Where the symbols take the units:
from | ~ @ § ! * $
mj | lm pz tg bm jl cf
jn | dr gn dh qn dt pj
tp | hf ml ll hz fj ns
zd | qb dt cp ql tg sg
gj | nf fz hd bh gt md
ht | zc dz fp zh rp bn
ft | mc qd bt gq gz mf
tz | jp jl sm cd nb rd
lh | tz td lm zl mm jl
fp | gg hn qm ht fb zh
rh | tq dl jc ct rz rr
gg | fz zh jq zc gj jh
tq | pn rr cr rl qt fm
bt | rq tm rn ft mn gq
ns | rm ll hz fl fc nz
sg | pm cp ql zm bm hg
sq | fp qt mr zf bn hn
nf | tm md gl gd bt tj
gq | rj rn ft mf ml dc
rm | hb nz qg fj hr mz
td | jl mj cf dm tz lm
tm | gq tj hm qd rq rn
hj | dh zs pg hr pj dn
hr | jn hb hj dn qs gn
dl | rr hh bc pq tq jc
hf | fc ns nz qg pg rm
md | tj hd bh qz tm gl
cd | lt fq tz rd hh mm
jp | nq rd gf lt pq pb
dc | gz ft mf rq ll mc
tj | rn gl gd gt gq hm
fm | tl cr rl rz mr lp
jm | dz jd qt mr ht sq
jh | hd jq zc fb md rp
bc | ct nb nq dl cr pq
cj | ql bs pp dt hg nr
rp | bh zc fb fz gl gp
zf | ht jm sq hn jq dz
mr | qm tl jm sq zh zf
pj | cj dh qn qs cp bs
lp | jm rl rz pn zf jd
gf | hh cd mm jp dl lt
fq | mm lh jl sm lt tz
jr | rz rh rr cr jd tq
pn | mr fm lp jd hn tl
sm | gf zl fq tz pb cd
gz | hz mc mn ml nz lj
pg | zg fc hb hj qn hr
dz | bn sq hn qm zc fp
ct | rl pq rh rr lp jr
rd | pb sm cd mm nq gf
lt | bc mm jp pb jc nb
qn | pp zg jn pj nr qs
bn | fb fp zh jq gp gg
zl | cd dm lh jl gf fq
pm | td hg pz tg lh mj
dh | bs dn zg jn cj qn
rr | fm jc ct jr pn cr
bh | gd gp gj md hm qz
gt | bt nf tj hm mf tm
jd | sq rz pn tl dz qt
zg | qs hr gn dh pp jn
zm | tg zd sg hg cf qb
fc | hr rm mz zs zg hb
gd | qd qz nf tj ft gt
pb | dl gf lt nb rh hh
rl | jd jr tq fm jm rz
ml | ns rj gz lj hf ll
mc | lj mf rq rj hz mn
rq | ml gq dc mc tp rj
pz | cf zm qb pm lm tg
dt | sg dr cj nr qb cp
jc | cr bc pq rh fm ct
dm | fq bm td lm cd lh
ll | nz gz lj tp rm hz
mn | tp rq rj gz fl ml
mm | nb tz rd gf bc jp
gl | hm bh qz nf rn gd
tg | dm qb pm mj zl bm
nq | rh pb hh bc jr dl
pq | jr nq dl jc rl rh
zh | jh qm ht bn fz jq
jq | rp ht bn gg hd zc
qs | dt jn pj bs zd dr
hz | qg lj tp ns mz fl
lm | sm cf dm lh rd zl
lj | fl mn ml ll qg tp
hn | zh mr zf dz gg qm
qz | gt gj md gl qd nf
fz | md jh rp gp nf hd
gn | pj hj dn zg dr dh
qb | bm sg hg pz dm pm
fl | fj tp ns nz zs hf
qd | mf gt tm rn mc bt
fb | gj gg jh rp qz fz
cr | lp ct jr tq tl rl
zc | gp bn gg jh bh fb
qm | jq zf dz fp jh ht
cp | hg cj nr zd pm ql
rz | qt tq fm lp sq pn
rn | dc hm qd bt rj ft
jl | rd lm zl fq jp sm
fj | pg hf rm mz dn fc
bs | nr qn qs dr ql pp
hh | jc lt nb nq rr bc
ql | pz nr zd sg mj zm
hb | gn mz zs pg jn hj
hg | mj ql zm qb td pz
tl | zf lp jd qt qm jm
gp | qz fb fz hd gd gj
mz | hj qg fj fc gn zs
pp | zd qs dr cj zm dt
rj | ll dc mc mn ns gz
cf | zl tg bm td sm dm
zs | dn fj fc hb dh pg
nr | zm pp dt cp pz zd
bm | lh pm mj cf fq td
qt | hn pn tl jm fp mr
mf | mn bt gq dc lj rq
nb | pq jp pb hh ct nq
dr | cp pj bs pp sg cj
hm | ft gd gt tm dc qd
hd | gl rp gp gj tj bh
qg | zs fl hf rm hj fj
dn | qn pg hr gn bs zg
nz | mz hz fl hf hb qg

The rows follow the links: the fewer symbols apart two units are, the more alike their rows tend to be.

Some units and rows for them; each showing differs a little:
tj -> 52,-38,-84,75,-26,15,-10,25,3,39,35,-47,-24,57,26,-21,-17,-31,9,-1,38,-62,43,39,97,-13,-88,34,10,-42,-17,-54,-81,13,-31,7,-85,-3,37,-19,-19,-12,-37,32,-48,28,39,23,3,-10,-1,103,-65,-23,76,4,-3,26,-19,64,-39
fq -> 1,8,55,-11,55,-8,0,-28,-11,-33,-88,62,-4,-90,54,8,1,49,-15,-12,-46,23,-27,-76,-118,-15,19,-41,13,5,-38,43,22,-17,4,-19,51,13,-39,4,15,41,61,-29,17,-36,-16,-8,-26,56,-21,-104,61,41,-68,53,-22,-43,-1,-71,73
gz -> -3,-13,-18,-15,-54,-1,5,3,18,43,121,-46,-8,77,-46,22,1,-43,-5,17,91,1,2,71,93,35,8,60,-41,18,47,-37,0,18,-15,24,-17,12,21,33,-14,-29,-47,-22,-11,42,14,19,33,-59,50,85,-50,-70,57,-48,12,54,-6,53,-80
gf -> -55,40,52,-53,25,-2,9,-5,-9,-58,-89,24,45,-56,-40,-17,25,32,22,-1,-93,48,-23,-38,-74,-12,81,-47,18,24,12,55,71,-14,46,-13,56,-28,-4,-24,19,1,27,39,49,-44,-41,-39,-13,11,-36,-95,68,66,-66,-12,14,-38,31,-54,47
mr -> 9,8,-57,19,5,21,0,58,-11,-46,-96,-40,32,25,-63,-86,33,1,37,-19,-90,-33,22,6,62,-41,16,-22,32,-15,29,12,-4,-6,61,-7,-60,-72,67,-66,-23,-24,-42,134,8,-40,-2,-32,-13,-20,-50,17,2,76,14,-34,37,-9,20,38,8
dz -> 47,-16,-83,65,17,24,-2,52,-9,-24,-101,-26,1,14,1,-88,17,6,28,-30,-68,-62,37,-11,59,-50,-46,-19,45,-43,-3,-4,-57,-4,39,-15,-98,-55,60,-64,-32,-5,-28,110,-25,-30,22,-14,-20,2,-51,37,-21,67,30,-1,24,-15,0,42,16
pb -> -25,23,30,-48,33,1,12,25,-8,-63,-111,24,35,-34,-66,-50,46,35,16,-28,-83,27,-33,-38,-26,-16,98,-42,6,39,53,57,67,-12,78,-7,4,-45,23,-24,-20,2,-3,69,47,-51,-29,-30,-10,-6,-27,-75,54,74,-59,-27,36,-28,20,-22,30
zs -> -46,13,52,-44,-44,-17,-3,-56,4,45,140,-5,-3,18,7,90,-32,-28,-20,45,81,42,-7,40,-31,50,3,34,-37,19,-10,-24,26,12,-70,19,82,49,-50,49,40,-16,20,-108,9,47,-11,11,27,-13,49,11,-7,-82,10,-10,-31,35,6,-21,-27
hj -> -42,11,58,-65,-36,-17,4,-34,20,39,132,2,-4,29,-36,72,-9,-21,-24,28,96,50,-33,36,1,55,52,40,-52,45,38,-10,52,18,-27,27,61,41,-34,67,13,-11,-3,-89,20,41,-20,17,35,-34,62,12,-14,-83,-1,-36,-2,36,-2,-7,-52
sm -> -19,18,60,-16,47,-13,-1,-29,-12,-36,-80,53,12,-83,41,8,-3,45,-6,-6,-53,29,-24,-63,-119,-14,21,-43,10,3,-37,46,24,-18,8,-22,59,8,-39,-7,26,31,60,-22,26,-38,-24,-16,-20,53,-29,-105,60,46,-68,41,-16,-47,9,-73,69
zm -> -50,31,99,-87,10,-27,13,-35,8,-8,28,48,5,-39,-26,51,9,14,-20,12,26,69,-54,-20,-74,40,94,-2,-40,58,33,38,85,1,9,8,91,31,-45,57,8,8,31,-73,48,-4,-40,-1,13,1,36,-76,51,-21,-56,-15,3,-3,9,-56,6
lp -> -50,60,-17,17,1,19,-8,6,-23,-51,-94,-36,60,-14,-37,-41,8,-3,53,23,-145,1,45,-6,-24,-40,9,-48,52,-35,-31,21,13,-5,18,-22,25,-63,25,-90,45,-32,7,95,31,-47,-28,-58,-24,12,-70,-39,39,82,-16,-10,2,-30,45,-10,46
cr -> -5,27,-15,43,37,10,-4,-3,-28,-43,-121,7,24,-54,38,-37,1,23,26,4,-116,-18,32,-42,-64,-48,-35,-51,56,-41,-64,20,-26,-12,9,-27,9,-34,3,-70,28,0,36,57,6,-43,-1,-32,-39,50,-67,-57,40,76,-24,36,-15,-51,18,-31,70
jm -> -12,21,-53,18,1,18,0,47,-7,-46,-94,-39,41,27,-73,-85,29,-5,45,-18,-99,-24,31,5,56,-37,27,-33,36,-15,35,16,11,-4,62,-10,-49,-77,70,-69,-20,-30,-37,132,14,-42,-8,-38,-16,-20,-50,13,7,76,11,-39,38,-18,23,37,10
jq -> -9,27,-68,81,-15,23,-24,1,-26,-7,-43,-54,26,11,39,-28,-27,-20,42,24,-90,-50,79,11,7,-49,-97,-18,66,-83,-89,-27,-74,-1,-35,-17,-17,-39,24,-95,45,-28,5,59,-20,-13,17,-28,-31,31,-71,23,-13,41,41,25,-29,-17,22,17,39
bc -> 35,-20,-12,-4,61,6,18,46,2,-57,-143,37,4,-40,-28,-78,43,50,4,-56,-60,-13,-33,-61,-4,-34,61,-38,13,27,49,50,33,-18,89,-15,-56,-38,36,-15,-54,26,-10,86,12,-53,-7,-12,-15,2,-31,-46,34,77,-44,1,41,-39,-5,-7,28
hd -> -42,31,-65,23,-55,24,-14,25,-9,3,29,-88,41,78,-66,-32,4,-51,50,33,-55,-19,62,68,87,-12,-15,11,27,-37,7,-31,-17,9,-3,7,-24,-50,57,-67,24,-62,-50,88,2,-1,-1,-29,2,-41,-29,72,-36,18,55,-56,11,24,37,62,-33
zd -> -38,21,90,-60,10,-28,1,-56,2,5,42,54,-1,-56,25,68,-11,15,-29,20,33,59,-39,-29,-101,33,43,-2,-30,34,-14,27,54,-3,-28,0,99,50,-73,55,32,20,53,-100,26,8,-28,6,9,21,31,-78,44,-35,-54,20,-26,-5,1,-67,26
mz -> -28,6,37,-16,-35,-14,-9,-54,8,56,138,1,-13,7,42,94,-35,-23,-26,45,86,34,0,32,-32,39,-30,35,-27,0,-40,-30,-5,11,-82,17,72,62,-61,45,43,-9,23,-116,-5,50,-6,25,20,5,42,12,-18,-86,16,15,-38,27,-3,-18,-19
rh -> 44,-20,-23,37,61,9,2,28,-16,-46,-154,37,-7,-59,34,-69,17,46,1,-46,-82,-29,-2,-64,-32,-48,-11,-48,37,-18,-20,39,-20,-17,50,-29,-53,-33,20,-41,-25,37,16,70,-4,-51,7,-11,-35,43,-53,-53,30,81,-32,36,13,-44,-7,-15,61
zc -> -36,43,-56,65,-33,26,-25,-8,-26,-9,-12,-68,38,25,15,-14,-27,-39,50,44,-97,-33,84,33,12,-40,-85,-16,60,-83,-79,-27,-58,1,-44,-15,7,-44,21,-99,60,-44,6,57,-12,-7,-1,-36,-26,19,-66,26,-12,37,40,6,-23,-10,37,15,31
nb -> -7,7,14,-38,37,-1,13,42,0,-62,-120,29,25,-32,-61,-61,46,37,9,-39,-77,16,-30,-44,-12,-19,94,-43,8,38,58,59,60,-13,93,-12,-15,-46,33,-18,-31,12,-3,81,36,-52,-23,-24,-10,-7,-20,-61,49,76,-54,-21,42,-31,15,-14,23

Each walk starts at a row. The symbols on each line, taken left to right, move it on to the next unit.
Answer with the unit's row; about right is enough.
---
24,3,-19,46,50,11,-10,13,-21,-46,-138,24,5,-59,42,-53,3,35,13,-27,-101,-26,16,-62,-49,-49,-31,-48,50,-39,-47,26,-31,-18,18,-29,-26,-30,8,-52,0,23,30,62,-5,-46,10,-19,-38,52,-63,-56,39,82,-28,44,-6,-51,2,-27,70
$ § ~ ! !
-49,52,-23,6,-10,18,-7,15,-26,-52,-84,-39,58,1,-52,-49,11,-6,57,18,-139,-2,42,-1,-8,-37,15,-46,49,-29,-15,23,15,-6,30,-14,19,-67,39,-88,36,-42,0,103,30,-47,-30,-56,-27,5,-69,-30,35,86,-6,-18,9,-28,45,-2,39
! @ $ $ * $ §
45,-17,-87,88,17,24,-9,36,-17,-19,-89,-29,2,9,31,-70,0,1,26,-21,-68,-67,52,-8,48,-55,-75,-17,48,-60,-39,-15,-75,-11,11,-20,-82,-47,48,-74,-10,0,-13,90,-31,-24,28,-10,-27,24,-59,37,-19,58,37,19,2,-20,-1,36,26
---
35,-7,-22,40,57,9,0,19,-20,-44,-148,27,0,-60,37,-59,7,39,13,-30,-93,-33,5,-67,-42,-51,-23,-51,42,-27,-35,33,-29,-20,38,-29,-38,-29,14,-46,-14,31,21,65,-3,-51,9,-15,-36,48,-57,-56,31,87,-34,43,1,-52,-2,-28,62
@ ! $ * @
-29,38,-14,33,17,16,-11,-3,-34,-45,-103,-14,37,-38,11,-29,-9,11,41,17,-132,-9,42,-27,-60,-46,-26,-51,58,-46,-65,16,-14,-10,2,-28,28,-43,6,-83,41,-12,31,64,15,-48,-19,-43,-34,41,-73,-53,39,80,-23,25,-15,-39,36,-30,66
@ ~ $ ~ @ *
49,-19,-88,78,16,21,-9,51,-17,-18,-96,-27,0,10,16,-76,7,4,25,-28,-68,-66,45,-7,49,-49,-63,-16,50,-55,-22,-12,-67,-6,28,-15,-90,-47,55,-67,-18,-1,-21,109,-25,-26,25,-11,-27,11,-54,38,-20,64,37,11,14,-18,-1,41,15
---
-20,32,-8,36,29,11,-15,-4,-27,-44,-109,1,30,-44,23,-34,-3,16,33,10,-127,-15,34,-38,-57,-46,-30,-55,54,-49,-61,20,-20,-14,4,-33,16,-38,2,-78,40,-3,34,55,13,-47,-12,-41,-38,45,-72,-59,41,82,-22,34,-15,-48,33,-30,76
* @ * $ § * ~ $
-26,22,-69,28,-54,24,-8,30,-2,3,27,-84,33,81,-74,-38,10,-51,44,23,-37,-29,58,66,105,-11,-17,15,21,-32,20,-30,-18,11,7,10,-41,-53,57,-58,12,-59,-53,87,-4,-1,1,-21,1,-47,-21,82,-40,9,64,-59,23,30,27,68,-38
! § $ @ §
-48,41,-60,32,-58,20,-16,18,-11,-2,25,-93,49,77,-66,-28,-4,-52,58,42,-66,-16,67,70,78,-15,-26,2,34,-43,-9,-30,-17,11,-13,4,-5,-53,46,-79,33,-70,-39,87,8,-1,-8,-40,-2,-38,-34,65,-25,21,53,-50,4,18,42,50,-22
---
48,-26,-16,6,61,4,14,49,-3,-54,-151,39,-7,-39,-15,-80,37,47,0,-61,-65,-18,-31,-62,-4,-34,42,-38,11,15,36,48,13,-15,86,-17,-64,-37,37,-18,-49,35,-8,84,7,-50,1,-9,-23,12,-30,-43,34,83,-44,8,35,-34,-13,-5,32
~ * * ~ § ! *
-60,53,-59,34,-60,25,-20,6,-14,-1,26,-91,49,67,-53,-25,-8,-52,59,49,-82,-20,79,65,61,-22,-40,0,39,-51,-22,-32,-24,7,-25,6,4,-53,45,-83,56,-69,-22,80,5,-5,-11,-38,-11,-26,-44,50,-22,22,51,-42,-4,14,44,43,-10
§ ! @ @ § §
25,4,-82,92,4,26,-20,13,-26,-11,-68,-41,5,8,45,-47,-19,-7,36,7,-79,-59,67,-1,22,-55,-98,-22,64,-76,-68,-20,-83,-4,-14,-18,-49,-34,33,-84,20,-8,-3,71,-30,-18,26,-18,-35,27,-70,29,-20,53,38,31,-16,-20,12,21,33
---
-51,50,-17,21,2,9,-16,4,-27,-50,-96,-31,51,-20,-20,-37,2,4,48,26,-141,1,47,-11,-34,-36,-5,-48,54,-36,-40,19,2,-10,17,-20,29,-54,23,-91,50,-32,18,84,27,-44,-26,-57,-33,24,-70,-47,39,81,-19,2,-6,-38,46,-21,61
~ ! § ! ~ * $
-53,51,-51,52,-51,24,-22,0,-24,-8,9,-80,50,44,-20,-13,-23,-43,61,53,-92,-20,85,51,26,-31,-64,-10,51,-69,-59,-30,-42,5,-38,-3,21,-49,25,-99,65,-59,-5,71,0,-7,-3,-42,-19,-3,-61,35,-15,35,45,-18,-19,2,43,25,16
§ ! § * @ $ ~
49,-37,-88,68,-21,20,-4,37,4,32,32,-48,-23,61,7,-28,-8,-31,10,-10,36,-62,43,42,108,-12,-75,34,6,-38,-4,-50,-73,9,-12,7,-91,-12,42,-24,-25,-15,-49,35,-45,24,42,19,4,-23,-5,103,-66,-12,73,-7,8,28,-18,72,-45
---
20,-4,-69,38,5,20,2,58,-10,-38,-102,-35,18,25,-49,-88,29,3,37,-31,-87,-41,25,-1,68,-37,8,-24,33,-19,29,13,-13,-5,62,-7,-84,-67,68,-62,-32,-16,-39,126,-3,-37,7,-28,-22,-18,-48,25,-8,75,16,-28,40,-8,9,44,3
@ @ ! ! ~ @ § ~
46,-14,-80,57,18,24,-1,55,-9,-30,-99,-30,8,19,-21,-87,22,4,28,-32,-69,-56,29,-6,68,-45,-23,-19,40,-29,12,-2,-38,-7,51,-13,-97,-63,69,-64,-32,-3,-36,122,-22,-33,21,-16,-20,-8,-48,39,-17,65,28,-7,34,-13,1,46,6
@ § § @ ~ * §
36,-6,-80,92,9,25,-15,24,-21,-14,-81,-34,1,2,38,-60,-10,-7,29,-6,-75,-61,58,-6,35,-53,-92,-20,56,-66,-54,-21,-78,-8,-3,-19,-68,-42,41,-80,3,-6,-8,79,-37,-17,27,-14,-31,24,-60,33,-22,59,37,31,-8,-19,4,29,33
---
-58,55,-51,35,-55,25,-21,6,-18,-7,17,-84,48,53,-35,-17,-18,-46,62,56,-88,-21,82,56,42,-23,-55,-2,48,-60,-44,-32,-32,4,-31,2,14,-49,32,-94,59,-68,-17,80,9,-6,-7,-39,-11,-15,-51,42,-16,29,49,-30,-15,7,48,29,5
§ ~ @ ~ @ @ *
38,-24,-83,50,-36,21,-5,44,7,21,23,-61,-5,80,-28,-44,2,-34,16,-8,21,-52,38,48,116,-13,-48,28,6,-25,24,-40,-53,11,5,9,-86,-29,54,-25,-27,-23,-55,63,-38,14,32,4,8,-38,0,101,-60,-8,70,-31,23,33,-7,75,-49
§ ! @ !
10,-3,-75,36,-43,23,-4,42,5,10,28,-75,14,82,-57,-45,8,-36,29,2,-7,-41,42,56,120,-11,-20,20,13,-22,30,-36,-29,12,14,11,-69,-40,63,-38,-14,-42,-63,76,-17,7,15,-6,9,-42,-8,93,-48,1,65,-45,21,33,15,81,-51
---
42,-29,-84,56,-26,20,-5,37,6,25,24,-55,-16,71,-11,-41,0,-32,11,-11,29,-55,38,47,113,-14,-54,27,10,-31,11,-45,-58,13,-2,5,-96,-21,48,-27,-30,-18,-52,49,-41,19,37,13,4,-31,0,106,-64,-15,70,-20,15,33,-6,73,-45
~ * * ~ § ! *
-49,16,57,-57,-42,-19,3,-41,10,39,139,-1,1,21,-21,81,-16,-29,-19,35,85,52,-26,37,-11,53,40,35,-46,37,24,-16,45,15,-42,24,78,47,-43,64,22,-18,4,-96,19,44,-17,15,30,-28,59,11,-7,-81,-5,-27,-15,33,0,-12,-44
§ ~ * ~
-28,10,90,-52,11,-22,4,-56,0,15,40,56,-13,-55,45,76,-13,18,-35,13,45,53,-41,-28,-106,30,24,-1,-26,27,-21,19,37,-7,-36,3,94,56,-72,55,30,24,51,-107,18,13,-17,13,7,26,33,-68,39,-39,-50,32,-32,-10,-5,-74,21
---
50,-21,-24,28,64,5,7,39,-10,-50,-157,38,-4,-55,17,-71,22,48,5,-52,-75,-30,-17,-66,-24,-41,6,-45,29,-7,4,43,-15,-18,63,-23,-60,-36,29,-30,-37,37,11,72,-5,-52,12,-8,-28,29,-44,-50,32,88,-33,29,23,-43,-11,-8,52
! ~ ~ @ ~ ! §
-36,39,-37,11,-3,17,-1,37,-14,-54,-90,-43,52,16,-74,-70,24,-6,53,3,-123,-8,33,11,28,-34,30,-37,42,-20,12,19,15,-4,51,-16,-13,-75,57,-81,13,-39,-22,124,28,-47,-20,-48,-20,-10,-58,-13,21,80,-2,-35,25,-18,39,20,19
$ ~ @ @ * ~
-24,37,-62,75,-23,23,-23,-7,-25,-8,-26,-62,30,17,26,-21,-30,-26,50,34,-95,-44,87,21,7,-41,-96,-16,62,-78,-88,-34,-63,-4,-44,-13,-1,-34,14,-99,54,-35,11,58,-12,-10,8,-28,-24,27,-70,27,-13,41,41,18,-30,-11,25,12,36
